[152 117 105 106 110 150 107 128 128 106 125 118 111]
Give the third entry from the left.
A: 105
Give the entry just left of 125.
A: 106
Give the 1st entry from the left.
A: 152
The third entry from the right: 125

[[135 121 122 122 131]
 [132 125 129 120 135]
 [132 118 122 126 122]
 [112 126 130 109 111]
 [122 128 140 131 129]
 [124 138 128 135 136]
 [125 124 125 136 133]
 [125 130 132 132 128]
 [123 127 146 131 128]
 [131 134 130 128 125]
 [135 126 128 119 139]
 [139 128 129 115 144]
 [101 132 129 118  99]
 [130 130 127 124 125]]
Counting starts at 0.
The bottom-left entry -> 130
The entry just right of the largest entry: 131
Give the entry at row 2, column 1.
Answer: 118
The entry at row 0, column 1: 121
The top-right entry is 131
The entry directly below the smallest entry: 125
The entry in row 1 and column 0 is 132
The entry directly above the smallest entry is 144
The entry at row 1, column 1 is 125
The entry at row 0, column 0 -> 135
Give the entry just left of the largest entry.
Answer: 127
The entry in row 2 and column 0: 132
The minimum: 99
Give the entry just left of the smallest entry.
Answer: 118
The entry in row 0 and column 2 is 122
Give the maximum.
Answer: 146
Give the entry directly below the largest entry.
Answer: 130
The entry at row 1, column 2 -> 129

X = [136 155 131 145 153 125 124 130 136 112 127]
Report the median of all entries.
A: 131
The entry just left of 127 -> 112

[[133, 125, 125, 142, 130, 115, 119, 127, 134, 132, 119, 123, 121, 137], [125, 131, 132, 150, 134, 111, 122, 124, 144, 122, 112, 119, 117, 134], [129, 127, 127, 128, 128, 127, 127, 128, 127, 129, 128, 128, 128, 129], [117, 119, 143, 121, 127, 108, 119, 129, 139, 113, 148, 130, 155, 133], [128, 128, 128, 128, 128, 128, 128, 128, 128, 128, 128, 128, 128, 128], [139, 121, 117, 129, 126, 123, 119, 131, 121, 141, 128, 128, 126, 138], [134, 137, 118, 133, 129, 145, 136, 126, 120, 138, 113, 127, 107, 122]]
The entry just right of 112 is 119
The entry just right of 143: 121
The entry just right of 111 -> 122
What is the entry just left of the largest entry?
A: 130
What is the minimum?
A: 107
What is the entry just left of the smallest entry?
A: 127

W =
102	124	139	118	136	140	144	116
132	129	142	111	123	130	145	128
139	113	135	120	119	121	138	130
145	145	136	131	133	131	128	135
Read off the top-left entry.
A: 102
The entry directly below 119: 133
The last entry, reading row by row: 135
The 2nd smallest entry -> 111
Read off the 3rd entry from the end, reading row by row.
A: 131
The entry in the bottom-left corner -> 145
Read off the fifth entry from the end, reading row by row.
A: 131
The top-right entry -> 116
The entry just right of the smallest entry: 124
Read off the entry just right of 138.
A: 130

x = [119 133 146 103 134 107 134 150 138 122]
What is the entry just right of 138? 122
The entry just right of the largest entry is 138

[[131 128 131 133 134]
 [129 135 131 137 124]
 [131 132 131 148 134]
 [131 117 131 110 124]
 [131 132 129 128 118]
 [131 109 131 133 124]
 [116 132 131 133 103]
 [131 139 131 135 127]
 [131 132 131 133 133]
 [131 132 131 133 126]
 [131 132 131 132 124]
 [131 134 127 150 142]
 [131 132 131 133 124]]
Which number is the largest entry?
Answer: 150
The top-left entry is 131
Which number is the entry in the bottom-right corner?
Answer: 124
Which number is the entry just left of the centre entry?
Answer: 132
The fifth entry in reading order is 134
The fourth entry from the end, reading row by row -> 132
Which number is the centre entry?
Answer: 131
The 3rd largest entry is 142
The 2nd entry from the end, reading row by row is 133
Which number is the 2nd largest entry?
Answer: 148
Which number is the entry just left of the largest entry?
Answer: 127
The second smallest entry is 109
Which number is the entry directly above the centre entry?
Answer: 131
Which number is the last entry in the row that holds the smallest entry?
Answer: 103
Which number is the third smallest entry?
Answer: 110
Which number is the entry in the bottom-left corner?
Answer: 131
The 2nd entry on the diagonal from the top-right corner -> 137
The third entry on the diagonal from the top-right corner -> 131
The entry directly below the smallest entry -> 127
The first entry in the row that holds the smallest entry: 116
The first entry in the row that holds the largest entry -> 131
Which number is the entry just left of 110?
Answer: 131

array([[124, 129, 118, 137, 122, 126, 124, 129, 112, 123],
       [128, 128, 125, 131, 127, 127, 112, 128, 124, 126],
       [126, 128, 103, 140, 131, 133, 141, 128, 119, 133],
       [123, 130, 121, 136, 130, 130, 119, 130, 119, 131],
       [128, 128, 125, 131, 128, 129, 131, 128, 126, 128],
       [128, 128, 118, 134, 126, 128, 126, 128, 123, 127],
       [122, 129, 121, 134, 127, 128, 127, 130, 117, 127],
       [129, 127, 108, 140, 126, 129, 136, 127, 122, 128],
       [126, 129, 124, 130, 127, 128, 126, 128, 123, 126],
       [127, 128, 122, 132, 129, 130, 120, 128, 125, 130],
       [126, 129, 123, 131, 125, 128, 115, 128, 123, 126],
       [128, 128, 121, 133, 127, 129, 129, 128, 124, 129],
       [130, 128, 106, 144, 125, 131, 131, 127, 117, 128],
       [121, 129, 116, 136, 124, 127, 127, 130, 107, 123]])
Counting starts at 0.
What is the bottom-left entry? 121
The entry in the top-right corner: 123
What is the entry at row 0, column 2? 118
What is the bottom-right entry? 123
What is the entry at row 0, column 1? 129
What is the entry in the top-left corner? 124
The entry in row 1 and column 0 is 128
What is the entry just right of the largest entry? 125
The entry at row 2, column 0 is 126
What is the entry just left of 107? 130
What is the entry directly below the smallest entry? 121
What is the minimum? 103
What is the entry at row 2, column 1? 128
What is the entry directly below the largest entry? 136
The entry just left of the largest entry: 106
What is the entry at row 1, column 2? 125
What is the largest entry? 144
What is the entry just left of 115? 128
The entry in row 1 and column 1 -> 128

Read these off the row that follows.
1) Read off the largest entry.
2) Read off the entry just right of the smallest entry.
[129 149 118 121 131]
1) 149
2) 121

B =
[[117, 111, 147, 145, 104, 132],
 [146, 145, 129, 109, 135, 144],
 [133, 136, 130, 104, 133, 129],
 [145, 145, 129, 109, 135, 144],
 [149, 148, 128, 113, 136, 149],
 [118, 112, 147, 146, 104, 132],
 [131, 134, 130, 102, 133, 124],
 [118, 112, 147, 146, 104, 132],
 [154, 153, 104, 152, 149, 153],
 [117, 111, 148, 144, 103, 131],
 [117, 111, 148, 144, 103, 131],
 [151, 150, 125, 116, 137, 150],
 [139, 140, 130, 106, 134, 136],
 [128, 132, 130, 100, 133, 121]]
Read off the entry directly above the largest entry.
118
The second entry on the main diagonal is 145
Read off the first entry of the largest entry's row.
154
Read off the entry just right of 113.
136
Read off the entry in the top-left corner.
117
The second smallest entry: 102
Read off the largest entry in the first row.
147
The 3rd entry on the diagonal from the top-right corner -> 104
Read off the fourth entry in reading order.
145
Read off the last entry in the row that holds the largest entry.
153
The 5th-last entry, reading row by row: 132
Read off the last entry, reading row by row.
121
Read off the entry just right of the largest entry.
153
The entry directly below 116 is 106
The bottom-left entry is 128
The top-right entry: 132
The fifth entry in reading order is 104
Read off the entry just left of the smallest entry.
130
Read off the entry directly above 125.
148
Read off the minimum.
100
Read off the entry just right of the smallest entry.
133
Read off the third entry on the main diagonal.
130

(122, 143, 139, 127, 126, 131, 156, 129, 124)
The entry just right of 139?
A: 127
The entry just right of the smallest entry?
A: 143
